Here is a tiny trained network, its code and every weight. The questions are about switching its units off for an input and a class, where a switched-off unit gives its printed mean instead of its output.

import numpy as np


def w(rows, s, z=0):
    codes = np.array(rows[::2]) - 128.0
    scale = np.full(codes.shape[1], s)
    scale[-1] = z or s
    return codes * scale


def f(y):
    return np.maximum(y, 0)


def log_softmax(a):
    a = a - a.max(-1, keepdims=True)
    return a - np.log(np.exp(a).sum(-1, keepdims=True))


def net(x, mask):
    res = np.array(x, float).reshape(1, 3) / 4 @ E
    y = f(res @ A[0][:, :-1].T + A[0][:, -1])
    res = res + np.where(mask, y, B[0][:, -1]) @ B[0][:, :-1]
    return log_softmax(res[-1] @ U[:, :-1].T + U[:, -1])


A, B = {}, {}
E = w([
[139,55,149],'x0',
[251,184,121],'x1',
[144,120,60],'x2',
],0.012)
A[0] = w([
[166,218,144,128],'neuron 1',
[98,115,211,182],'neuron 2',
[91,34,124,147],'neuron 3',
[203,178,113,254],'neuron 4',
[53,194,120,173],'neuron 5',
[136,9,66,206],'neuron 6',
],0.013,0.0059)
B[0] = w([
[202,91,161,206],'neuron 1',
[174,11,183,185],'neuron 2',
[171,159,210,195],'neuron 3',
[88,41,172,247],'neuron 4',
[71,106,142,183],'neuron 5',
[98,202,190,197],'neuron 6',
],0.012,0.014)
U = w([
[131,243,154,206],'0',
[11,86,125,243],'1',
[53,129,11,55],'2',
[121,174,78,2],'3',
[162,194,86,30],'4',
[214,47,155,99],'5',
],0.011,0.0053)

Each question gives the input, the list of numbers given to net, and the class t.
The units are the neurons (one row each of A and B). Each row of codes is followed by its name. A weight is (code - 128) times the scale printed after its matrix; where a second scale follows, it is the last column's (A, B and U).
mask holds one flag per neuron, in row order. A switched-off neuron (its flag False) gives its mean, the last column of its row in B, instead of its output. The means were averaged over made-up inputs and are rounded, as every weight is.
A unit's drop is (log p(t) with every unit on - log p(t) with that unit switched off) / (log p(t) with every unit on - log p(t) with every unit switched off).
The circuit of an input: a set's keep is (log p(t) with only the set's units on - log p(t) with every unit switched off) / (log p(t) with every unit on - log p(t) with every unit switched off). Starting from all 6 units, units are removed one at a time, each time the one whose removal leaves the highest keep (on an exact tie, the one counted first), for as long as the keep stays at least 0.8.
circuit, biggest first: the units of the circuit, biggest drop first
most important unit: the unit with the biggest drop
k most important neurons: the k neurons with the biggest drops, biggest first
drop of u: that unit's drop, to one decimal
input [7,4,4], class 0: circuit, biggest first : neuron 6; neuron 2
input [3,-4,2], class 0: 3 most important neurons : neuron 4; neuron 6; neuron 3
input [6,-7,2], class 0: 2 most important neurons : neuron 6; neuron 3
input [-3,-6,8], class 0: circuit, biggest first : neuron 4; neuron 6
input [-7,-2,8], class 2: circuit, biggest first : neuron 2; neuron 3
input [-2,-4,-8], class 5: 3 most important neurons : neuron 2; neuron 6; neuron 4
input [5,-6,0], class 5: circuit, biggest first : neuron 3
input [8,-6,7], class 0: circuit, biggest first : neuron 6; neuron 3
input [-3,-5,8], class 0: circuit, biggest first : neuron 4; neuron 6
input [6,-6,1], class 0: circuit, biggest first : neuron 6; neuron 3
input [3,-7,-3], class 5: 3 most important neurons : neuron 2; neuron 3; neuron 4
input [7,-4,0], class 0: circuit, biggest first : neuron 6; neuron 4
input [6,1,1], class 0: circuit, biggest first : neuron 6; neuron 4; neuron 1
input [7,5,4], class 1: circuit, biggest first : neuron 1; neuron 2; neuron 3
input [-7,-4,8], class 2: most important unit : neuron 4
input [-1,-3,6], class 0: 3 most important neurons : neuron 4; neuron 6; neuron 2
input [6,-8,-5], class 5: drop of neuron 4 : 0.0
input [4,-8,-1], class 5: drop of neuron 1 : -0.2
input [5,2,7], class 1: drop of neuron 3 : 0.1
input [1,1,4], class 1: drop of neuron 1 : 0.4
